Below is a small trained network, with its code and all its weights. Each question gives an input and a class and asks what happens when units are switched off, that is, made to give their printed mean instead of their output.

import numpy as np


def w(rows, s, z=0):
    codes = np.array(rows[::2]) - 128.0
    scale = np.full(codes.shape[1], s)
    scale[-1] = z or s
    return codes * scale


def f(y):
    return np.maximum(y, 0)


def log_softmax(a):
    a = a - a.max(-1, keepdims=True)
    return a - np.log(np.exp(a).sum(-1, keepdims=True))


def net(x, mask):
    res = np.array(x, float).reshape(1, 8) / 4 @ E
    y = f(res @ A[0][:, :-1].T + A[0][:, -1])
    res = res + np.where(mask, y, B[0][:, -1]) @ B[0][:, :-1]
    return log_softmax(res[-1] @ U[:, :-1].T + U[:, -1])


A, B = {}, {}
E = w([
[238,149,148,161,82,44,24,191],'x0',
[125,128,128,136,129,127,132,134],'x1',
[164,66,254,204,109,172,123,37],'x2',
[129,126,123,132,131,137,121,129],'x3',
[33,67,165,88,37,154,49,182],'x4',
[193,202,204,56,108,230,181,216],'x5',
[133,123,126,121,126,125,132,126],'x6',
[128,129,128,125,127,129,126,126],'x7',
],0.0094)
A[0] = w([
[204,170,186,75,110,228,168,203,1],'n1',
[144,113,189,157,128,166,116,84,39],'n2',
[56,95,145,102,55,145,66,181,50],'n3',
[90,180,1,33,153,92,132,213,19],'n4',
[50,120,141,92,63,160,62,158,44],'n5',
[192,180,100,153,168,101,176,68,45],'n6',
[79,115,166,119,79,110,105,162,84],'n7',
[176,145,129,128,106,108,97,124,33],'n8',
[209,129,128,139,90,77,47,171,86],'n9',
[164,66,242,165,115,170,126,39,56],'n10',
[218,214,86,148,191,108,180,105,52],'n11',
[52,109,113,89,158,173,183,95,68],'n12',
[75,48,40,187,139,22,72,31,39],'n13',
[174,168,165,116,122,84,74,153,104],'n14',
[206,113,142,158,105,49,72,182,56],'n15',
[63,99,117,101,159,194,176,92,34],'n16',
],0.0094,0.0034)
B[0] = w([
[63,194,246,48,126,121,101,242,220],'n1',
[147,152,56,129,75,79,94,130,169],'n2',
[198,52,159,104,196,86,143,85,202],'n3',
[183,161,48,189,21,65,66,131,245],'n4',
[193,50,135,110,196,100,129,93,194],'n5',
[176,38,176,85,160,106,142,115,188],'n6',
[168,70,145,117,165,130,131,106,172],'n7',
[116,127,113,150,135,165,164,115,155],'n8',
[67,152,82,191,155,219,204,59,210],'n9',
[188,188,24,169,48,51,56,136,217],'n10',
[190,44,157,101,195,106,107,87,209],'n11',
[85,149,101,209,130,183,199,52,188],'n12',
[59,199,246,21,146,142,100,255,248],'n13',
[72,137,116,172,158,174,160,76,184],'n14',
[74,137,90,161,109,186,214,87,207],'n15',
[101,144,84,160,138,197,166,81,183],'n16',
],0.0081,0.015)
U = w([
[79,192,207,81,141,138,97,204,253],'0',
[73,147,90,171,142,213,190,73,70],'1',
[182,173,55,153,72,60,46,135,98],'2',
[190,10,168,105,189,101,118,100,82],'3',
],0.011,0.0055)

Each question gives the input, the list of numbers given to net, and the class t.
The units are the neurons (one row each of A and B). Each row of codes is followed by its name. A weight is (code - 128) times the scale printed after its matrix; where a second scale follows, it is the last column's (A, B and U).
mask holds one flag per neuron, in row order. A switched-off neuron (its flag False) gives its mean, the last column of its row in B, instead of its output. The means were averaged over made-up inputs and are rounded, as every weight is.
A unit's drop is (log p(t) with every unit on - log p(t) with that unit switched off) / (log p(t) with every unit on - log p(t) with every unit switched off).
The circuit of an input: a set's keep is (log p(t) with only the set's units on - log p(t) with every unit switched off) / (log p(t) with every unit on - log p(t) with every unit switched off). Starting from the 12 units with the biggest drops (on a tie, the unit counted first), units are removed one at a time, each time the one whose removal leaves the highest keep (on an exact tie, the one counted first), for as long as the keep stays at least 0.8.
units of the circuit, in order: the units of the circuit, biggest drop first
most important unit: the unit with the biggest drop
top k neurons: the k neurons with the biggest drops, biggest first
drop when u is switched off: that unit's drop, to one decimal
input [-6,2,7,0,-5,-5,-5,2], class 2: units of the circuit, in order => (n10)
input [-6,6,-6,-3,4,2,7,-7], class 1: top 3 neurons => (n12 n10 n16)
input [0,-1,-6,5,8,0,1,-8], class 3: top 3 neurons => (n3 n5 n10)
input [4,1,-2,-8,6,4,1,-1], class 3: top 2 neurons => (n13 n3)
input [0,4,3,-5,2,-3,6,-2], class 0: top 2 neurons => (n4 n13)
input [-8,-2,-8,-3,7,2,1,3], class 1: top 3 neurons => (n12 n16 n10)
input [-6,-5,7,-2,-8,-8,-8,4], class 0: top 2 neurons => (n13 n4)
input [-2,-7,-6,-8,-6,4,1,-5], class 2: top 2 neurons => (n4 n13)
input [-4,5,8,7,-8,-2,8,-6], class 2: top 4 neurons => (n10 n2 n3 n5)
input [-6,1,4,-3,8,7,-5,6], class 3: top 4 neurons => (n5 n3 n13 n7)
input [-8,-4,2,6,-5,-8,-5,-2], class 0: top 3 neurons => (n13 n9 n15)
input [8,-2,-8,-4,2,3,3,-4], class 1: top 3 neurons => (n9 n15 n14)
input [6,-1,-5,-3,-7,-1,-8,6], class 3: top 2 neurons => (n11 n6)
input [-6,-2,6,6,-6,8,6,6], class 0: most important unit => n1
input [8,7,5,-4,2,-7,-5,7], class 1: top 3 neurons => (n9 n15 n1)
input [2,-7,0,2,-2,-8,5,5], class 0: drop when n13 is switched off => 0.3
input [-5,0,4,-6,-8,-8,-3,-2], class 0: drop when n3 is switched off => 0.1
input [7,-6,-6,0,1,-1,6,3], class 1: drop when n9 is switched off => 0.4
